Here is a tiny trained network, its code and every weight. The questions are about switching its units off for an input and a target symbol, where a switched-off unit gives its printed mean instead of its output.

import numpy as np


def w(rows, s, z=0):
    codes = np.array(rows[::2]) - 128.0
    scale = np.full(codes.shape[1], s)
    scale[-1] = z or s
    return codes * scale


def f(y):
    return np.maximum(y, 0)


def softmax(a):
    e = np.exp(a - a.max(-1, keepdims=True))
    return e / e.sum(-1, keepdims=True)


def log_softmax(a):
    a = a - a.max(-1, keepdims=True)
    return a - np.log(np.exp(a).sum(-1, keepdims=True))


def net(x, mask):
    ids = ['γδζηστψ'.index(c) for c in x.split()]
    T = len(ids)
    res = E[ids] + P[:T]
    u = 0
    for l in range(3):
        r = res
        for j in range(3):
            rows = slice(3 * j, 3 * j + 3)
            q, k, v = (r @ M[l][rows].T for M in (Q, K, V))
            z = softmax(np.where(np.tri(T) > 0, q @ k.T / 3**0.5, -1e9)) @ v
            o = O[l][rows]
            res = res + np.where(mask[u + j], z, o[:, -1]) @ o[:, :-1]
        u += 3
        y = f(res @ A[l][:, :-1].T + A[l][:, -1])
        res = res + np.where(mask[u : u + 8], y, B[l][:, -1]) @ B[l][:, :-1]
        u += 8
    return log_softmax(res[-1] @ U[:, :-1].T + U[:, -1])


Q, K, V, O, A, B = {}, {}, {}, {}, {}, {}
E = w([
[140,153,167,200,138],'γ',
[148,127,226,192,100],'δ',
[199,161,141,114,91],'ζ',
[135,174,106,197,166],'η',
[83,176,249,6,252],'σ',
[10,45,130,131,140],'τ',
[168,189,56,128,152],'ψ',
],0.013)
P = w([
[142,103,134,105,150],'0',
[123,169,120,118,131],'1',
[169,69,103,126,156],'2',
[104,180,102,123,87],'3',
[188,36,98,127,163],'4',
[83,209,108,118,74],'5',
[206,11,94,122,183],'6',
[46,245,112,112,53],'7',
[181,63,94,130,160],'8',
],0.011)
Q[0] = w([
[142,104,72,120,137],'0.h1',
[130,85,136,142,131],'0.h1',
[128,131,139,101,97],'0.h1',
[118,153,109,117,144],'0.h2',
[170,151,90,90,140],'0.h2',
[109,128,158,104,149],'0.h2',
[152,54,92,151,118],'0.h3',
[125,132,124,144,100],'0.h3',
[198,1,118,125,202],'0.h3',
],0.022)
K[0] = w([
[137,80,65,123,170],'0.h1',
[147,99,154,147,142],'0.h1',
[135,132,135,84,116],'0.h1',
[117,164,129,117,137],'0.h2',
[163,150,119,86,131],'0.h2',
[111,119,168,102,137],'0.h2',
[96,202,104,143,5],'0.h3',
[153,122,111,123,108],'0.h3',
[46,219,144,107,81],'0.h3',
],0.019)
V[0] = w([
[113,198,173,105,110],'0.h1',
[121,118,171,147,113],'0.h1',
[88,136,113,158,100],'0.h1',
[115,184,124,135,149],'0.h2',
[113,146,108,101,163],'0.h2',
[166,137,101,62,124],'0.h2',
[202,161,134,105,75],'0.h3',
[156,110,86,8,111],'0.h3',
[130,97,232,119,99],'0.h3',
],0.011)
O[0] = w([
[209,21,81,114,231,78],'0.h1',
[137,149,43,83,180,156],'0.h1',
[165,99,141,105,115,145],'0.h1',
[180,62,187,111,105,108],'0.h2',
[142,65,150,123,155,140],'0.h2',
[86,128,224,196,127,49],'0.h2',
[64,133,223,121,28,1],'0.h3',
[108,132,230,248,143,43],'0.h3',
[167,2,57,203,7,152],'0.h3',
],0.0062,0.0042)
A[0] = w([
[132,103,165,255,86,54],'0.n1',
[26,77,83,82,152,143],'0.n2',
[111,140,101,66,179,75],'0.n3',
[158,206,234,186,141,15],'0.n4',
[90,100,63,89,179,79],'0.n5',
[80,91,69,157,148,130],'0.n6',
[100,230,77,159,107,204],'0.n7',
[169,185,167,83,131,253],'0.n8',
],0.0085,0.0041)
B[0] = w([
[128,251,126,120,52,146],'0.n1',
[190,146,232,133,120,254],'0.n2',
[55,133,165,143,68,177],'0.n3',
[160,35,177,151,209,148],'0.n4',
[156,124,211,137,74,217],'0.n5',
[134,178,241,154,72,215],'0.n6',
[162,3,179,138,157,198],'0.n7',
[85,45,93,107,204,184],'0.n8',
],0.0058,0.0072)
Q[1] = w([
[165,115,153,101,136],'1.h1',
[151,97,161,107,116],'1.h1',
[125,81,165,159,160],'1.h1',
[44,144,80,145,236],'1.h2',
[68,99,205,88,95],'1.h2',
[193,141,121,244,138],'1.h2',
[76,119,133,114,148],'1.h3',
[187,34,104,93,94],'1.h3',
[143,126,125,2,128],'1.h3',
],0.0078)
K[1] = w([
[92,176,148,149,162],'1.h1',
[134,73,175,168,118],'1.h1',
[142,109,135,85,143],'1.h1',
[153,163,161,175,198],'1.h2',
[80,175,74,199,101],'1.h2',
[96,90,128,29,141],'1.h2',
[155,106,95,95,138],'1.h3',
[52,73,129,97,96],'1.h3',
[150,126,101,1,133],'1.h3',
],0.0083)
V[1] = w([
[189,175,72,163,170],'1.h1',
[174,158,137,183,89],'1.h1',
[148,133,155,9,87],'1.h1',
[143,115,112,116,106],'1.h2',
[134,130,136,167,101],'1.h2',
[112,133,134,161,139],'1.h2',
[3,76,113,69,119],'1.h3',
[143,139,122,216,137],'1.h3',
[186,196,149,173,139],'1.h3',
],0.0063)
O[1] = w([
[162,20,175,67,74,3],'1.h1',
[86,80,165,139,201,127],'1.h1',
[134,247,173,194,91,174],'1.h1',
[36,150,132,255,167,132],'1.h2',
[105,78,144,169,175,152],'1.h2',
[132,111,120,97,142,122],'1.h2',
[157,121,169,234,200,89],'1.h3',
[197,140,116,17,41,114],'1.h3',
[177,124,87,52,64,113],'1.h3',
],0.0033,0.0024)
A[1] = w([
[51,81,121,82,212,120],'1.n1',
[234,202,112,186,172,76],'1.n2',
[184,185,2,84,127,66],'1.n3',
[32,169,183,59,145,88],'1.n4',
[74,151,130,113,11,50],'1.n5',
[78,131,140,181,35,57],'1.n6',
[158,123,44,136,130,254],'1.n7',
[176,118,43,187,45,40],'1.n8',
],0.0075,0.0061)
B[1] = w([
[153,205,178,63,131,185],'1.n1',
[199,209,117,175,141,170],'1.n2',
[102,87,190,234,164,160],'1.n3',
[203,74,43,255,90,198],'1.n4',
[130,143,140,168,215,169],'1.n5',
[179,129,120,75,177,179],'1.n6',
[58,148,64,65,92,253],'1.n7',
[79,234,165,207,86,154],'1.n8',
],0.0074,0.0051)
Q[2] = w([
[142,183,159,38,85],'2.h1',
[53,133,95,108,123],'2.h1',
[133,209,84,135,203],'2.h1',
[193,92,95,93,102],'2.h2',
[37,148,124,162,97],'2.h2',
[122,161,103,154,168],'2.h2',
[228,101,168,195,200],'2.h3',
[215,143,129,254,155],'2.h3',
[19,180,166,153,161],'2.h3',
],0.0091)
K[2] = w([
[75,86,135,27,128],'2.h1',
[119,115,87,120,72],'2.h1',
[169,209,84,115,184],'2.h1',
[100,114,178,182,83],'2.h2',
[145,85,122,70,162],'2.h2',
[164,136,101,96,163],'2.h2',
[130,79,254,218,125],'2.h3',
[170,177,239,235,121],'2.h3',
[199,141,79,157,148],'2.h3',
],0.0081)
V[2] = w([
[128,254,154,133,143],'2.h1',
[91,132,130,140,171],'2.h1',
[174,184,48,169,169],'2.h1',
[99,133,136,139,141],'2.h2',
[155,140,144,92,119],'2.h2',
[129,169,83,133,152],'2.h2',
[158,104,46,174,132],'2.h3',
[118,145,172,112,65],'2.h3',
[89,73,146,178,151],'2.h3',
],0.0067)
O[2] = w([
[155,37,90,101,99,138],'2.h1',
[174,120,149,100,42,125],'2.h1',
[98,77,174,86,121,99],'2.h1',
[140,138,148,147,132,123],'2.h2',
[43,133,112,174,168,139],'2.h2',
[150,103,113,34,129,82],'2.h2',
[83,48,123,88,80,4],'2.h3',
[160,83,81,229,142,222],'2.h3',
[252,152,84,161,97,210],'2.h3',
],0.0039,0.0023)
A[2] = w([
[150,145,29,151,194,48],'2.n1',
[100,61,30,145,92,1],'2.n2',
[188,171,123,232,116,20],'2.n3',
[72,139,81,200,1,77],'2.n4',
[162,83,140,111,31,106],'2.n5',
[34,54,43,115,48,173],'2.n6',
[160,84,119,105,85,238],'2.n7',
[148,162,52,142,98,157],'2.n8',
],0.0089,0.0069)
B[2] = w([
[170,123,146,194,165,175],'2.n1',
[90,255,173,88,189,146],'2.n2',
[67,110,108,71,120,197],'2.n3',
[210,208,179,53,150,191],'2.n4',
[130,173,102,138,160,163],'2.n5',
[199,9,159,109,69,211],'2.n6',
[61,158,134,165,124,254],'2.n7',
[193,120,88,109,145,208],'2.n8',
],0.0096,0.0055)
U = w([
[140,3,147,89,70,143],'γ',
[49,172,119,24,138,185],'δ',
[146,216,153,86,78,79],'ζ',
[234,120,210,95,52,33],'η',
[92,158,232,204,27,255],'σ',
[192,91,253,85,175,33],'τ',
[201,122,102,156,134,124],'ψ',
],0.0067,0.0059)

Each question gives the input, a string of symbols that net reads in full, and the target symbol t.
The units are the heads (3 rows each of Q, K, V and O) and the neurons (one row each of A and B). Each row of codes is followed by its name. A weight is (code - 128) times the scale printed after its matrix; where a second scale follows, it is the last column's (O, A, B and U).
mask holds one flag per unit, layer by layer, with each layer's heads first. A switched-off unit (its flag False) gives its mean, the last column of its rows in O or B, instead of its output. The means were averaged over made-up inputs and are rounded, as every weight is.
A unit's drop is (log p(t) with every unit on - log p(t) with that unit switched off) / (log p(t) with every unit on - log p(t) with every unit switched off).
The circuit of an input: a set's keep is (log p(t) with only the set's units on - log p(t) with every unit switched off) / (log p(t) with every unit on - log p(t) with every unit switched off). Starting from the 12 units with the biggest drops (on a tie, the unit counted first), units are removed one at a time, each time the one whose removal leaves the highest keep (on an exact tie, the one counted first), for as long as the keep stays at least 0.8.
units of the circuit, in order: the units of the circuit, biggest drop first
top k neurons: the k neurons with the biggest drops, biggest first
top k neurons in layer l: the k neurons of layer l with the biggest drops, biggest first
heads that matter: for each layer, one digit per head in row order, 1 if its drop is at least 0.15 and else 0, layers parted by /
drop when u is switched off: that unit's drop, to one decimal
input γ τ τ τ ψ γ, target τ: units of the circuit, in order : (0.h3; 0.n4; 0.n7)
input σ τ η ψ γ, target τ: units of the circuit, in order : (0.h3; 0.n4)
input τ η τ ψ, target ψ: units of the circuit, in order : (0.h3; 2.n1)
input γ τ γ τ σ τ δ γ, target η: units of the circuit, in order : (0.h3; 2.n6; 2.n4)
input γ η τ τ δ ζ, target η: units of the circuit, in order : (0.h3; 2.n6; 2.n4)
input δ τ γ ζ ψ, target σ: units of the circuit, in order : (0.h3; 0.h1)
input τ τ δ η, target η: units of the circuit, in order : (0.h3; 2.n6; 2.n4; 1.n7)
input τ τ η τ ψ η, target τ: top 2 neurons : (0.n4; 0.n7)
input γ τ τ δ η σ, target τ: units of the circuit, in order : (0.h1; 0.h2)
input τ τ γ δ ψ ψ, target τ: top 3 neurons in layer 0 : (0.n4; 0.n7; 0.n8)
input τ τ τ δ, target ψ: heads that matter : 000 / 000 / 000
input σ σ η σ η, target ζ: top 2 neurons : (0.n1; 2.n4)
input τ τ γ γ σ γ, target ζ: heads that matter : 001 / 000 / 000
input η δ ψ ζ τ ψ, target ψ: units of the circuit, in order : (0.h3; 2.n1; 2.n8)
input δ τ γ τ η τ σ γ, target ζ: top 3 neurons : (2.n4; 0.n1; 1.n8)
input ψ σ ζ σ, target τ: units of the circuit, in order : (0.h2; 0.h1)
input ψ σ τ τ η γ ζ, target γ: top 4 neurons : (2.n6; 0.n2; 1.n7; 0.n6)
input τ γ γ γ γ, target γ: top 2 neurons in layer 2 : (2.n6; 2.n4)
input τ τ σ δ, target ζ: top 2 neurons : (2.n4; 0.n1)
input γ γ τ η τ γ η ψ, target δ: top neuron : (1.n1)
input γ δ γ, target η: top 3 neurons : (2.n6; 2.n4; 1.n8)
input η δ δ, target η: top 3 neurons : (2.n6; 2.n4; 1.n8)
input η ψ η η, target δ: top 2 neurons in layer 1 : (1.n1; 1.n4)
input τ τ ψ δ, target τ: top 2 neurons in layer 0 : (0.n4; 0.n8)
input τ τ γ δ τ γ τ, target σ: top neuron in layer 0 : (0.n2)
input τ δ η, target η: top 2 neurons in layer 2 : (2.n6; 2.n4)
input γ τ ζ, target ψ: top neuron in layer 1 : (1.n2)
input τ ζ ζ, target σ: drop when 2.n7 is switched off : 0.0
input τ δ τ σ ζ, target ζ: drop when 2.n4 is switched off : 0.3
